Below is a small trained network, with its code and all its weights. Each question gives an input and a class and asks what happens when units are switched off, that is, made to give their printed mean instead of their output.

import numpy as np


def w(rows, s, z=0):
    codes = np.array(rows[::2]) - 128.0
    scale = np.full(codes.shape[1], s)
    scale[-1] = z or s
    return codes * scale


def f(y):
    return y / 2 * (1 + np.tanh(0.7978845608 * (y + 0.044715 * y**3)))


def log_softmax(a):
    a = a - a.max(-1, keepdims=True)
    return a - np.log(np.exp(a).sum(-1, keepdims=True))


def net(x, mask):
    res = np.array(x, float).reshape(1, 7) / 4 @ E
    y = f(res @ A[0][:, :-1].T + A[0][:, -1])
    res = res + np.where(mask, y, B[0][:, -1]) @ B[0][:, :-1]
    return log_softmax(res[-1] @ U[:, :-1].T + U[:, -1])


A, B = {}, {}
E = w([
[78,123,115,107,37],'x0',
[184,189,116,80,175],'x1',
[150,166,102,59,74],'x2',
[205,188,131,192,69],'x3',
[151,161,2,139,95],'x4',
[191,157,176,55,82],'x5',
[54,230,147,164,139],'x6',
],0.0069)
A[0] = w([
[72,117,69,205,78,253],'neuron 0',
[92,223,233,130,99,196],'neuron 1',
[75,173,122,228,182,226],'neuron 2',
[65,105,233,55,149,171],'neuron 3',
[48,132,123,226,180,154],'neuron 4',
[71,41,135,170,175,115],'neuron 5',
[174,82,175,83,209,226],'neuron 6',
[155,178,55,45,37,172],'neuron 7',
[202,127,109,211,20,231],'neuron 8',
[115,56,148,114,196,124],'neuron 9',
[84,152,240,71,116,121],'neuron 10',
[76,195,237,244,82,224],'neuron 11',
[209,211,59,159,205,178],'neuron 12',
[197,148,135,96,2,217],'neuron 13',
[213,66,138,113,6,161],'neuron 14',
[137,25,162,170,231,160],'neuron 15',
],0.0075,0.0036)
B[0] = w([
[62,82,152,176,64,237],'neuron 0',
[85,172,92,141,195,219],'neuron 1',
[100,85,81,134,133,240],'neuron 2',
[100,158,144,88,165,225],'neuron 3',
[122,58,71,152,109,224],'neuron 4',
[109,128,185,139,25,201],'neuron 5',
[81,184,224,77,152,212],'neuron 6',
[78,123,213,132,53,238],'neuron 7',
[81,110,133,179,132,225],'neuron 8',
[75,181,161,88,74,180],'neuron 9',
[172,159,106,67,206,190],'neuron 10',
[117,99,107,135,207,254],'neuron 11',
[122,255,85,106,163,224],'neuron 12',
[84,76,151,194,101,229],'neuron 13',
[131,17,175,144,123,202],'neuron 14',
[20,162,124,132,58,224],'neuron 15',
],0.0079,0.006)
U = w([
[109,5,166,171,110,144],'0',
[130,196,153,80,218,122],'1',
[186,159,175,161,119,35],'2',
[81,155,98,190,168,102],'3',
[200,165,110,133,135,1],'4',
[82,181,166,127,63,225],'5',
],0.011,0.0048)

Each question gives the input, the list of numbers given to net, and the class t.
The units are the neurons (one row each of A and B). Each row of codes is followed by its name. A weight is (code - 128) times the scale printed after its matrix; where a second scale follows, it is the last column's (A, B and U).
mask holds one flag per neuron, in row order. A switched-off neuron (its flag False) gives its mean, the last column of its row in B, instead of its output. The means were averaged over made-up inputs and are rounded, as every weight is.
A unit's drop is (log p(t) with every unit on - log p(t) with that unit switched off) / (log p(t) with every unit on - log p(t) with every unit switched off).
The circuit of an input: a set's keep is (log p(t) with only the set's units on - log p(t) with every unit switched off) / (log p(t) with every unit on - log p(t) with every unit switched off). Starting from the 12 units with the biggest drops (on a tie, the unit counted first), units are removed one at a time, each time the one whose removal leaves the highest keep (on an exact tie, the one counted first), for as long as the keep stays at least 0.8.
units of the circuit, in order: the units of the circuit, biggest drop first
most important unit: the unit with the biggest drop
top k neurons: the k neurons with the biggest drops, biggest first
drop when u is switched off: that unit's drop, to one decimal
input [5,2,2,4,7,-3,-3], class 0: units of the circuit, in order	[neuron 14; neuron 13]
input [1,4,3,-3,1,-3,-1], class 1: units of the circuit, in order	[neuron 0; neuron 13]
input [-7,-4,-7,-4,3,-4,2], class 5: top 3 neurons	[neuron 15; neuron 9; neuron 5]
input [-4,-6,3,-3,1,3,8], class 3: most important unit	neuron 6
input [-1,-4,-7,3,6,-7,3], class 0: units of the circuit, in order	[neuron 0; neuron 4]
input [7,1,8,8,-6,-7,7], class 3: units of the circuit, in order	[neuron 1; neuron 11]
input [0,-6,5,-5,-6,-4,6], class 3: units of the circuit, in order	[neuron 1; neuron 7]
input [1,-1,5,-6,4,-6,1], class 0: units of the circuit, in order	[neuron 12; neuron 1]
input [6,-7,-4,7,-3,-6,6], class 0: units of the circuit, in order	[neuron 0; neuron 4]
input [7,6,1,1,0,7,-2], class 0: top 3 neurons	[neuron 14; neuron 13; neuron 12]
input [-3,-5,8,-6,-6,-1,-6], class 1: top 3 neurons	[neuron 0; neuron 7; neuron 3]
input [0,8,-8,-5,-2,3,-6], class 5: top 4 neurons	[neuron 15; neuron 9; neuron 11; neuron 1]
input [-1,-8,-8,-5,-6,3,3], class 5: drop when neuron 15 is switched off	0.4
input [-5,-4,1,-1,-8,4,-3], class 1: top neuron	[neuron 10]
input [5,-8,-8,-7,-4,4,1], class 5: drop when neuron 9 is switched off	0.2
input [-3,-8,5,-1,-8,8,7], class 1: drop when neuron 4 is switched off	0.0
input [0,-5,0,2,3,0,8], class 3: drop when neuron 11 is switched off	0.1
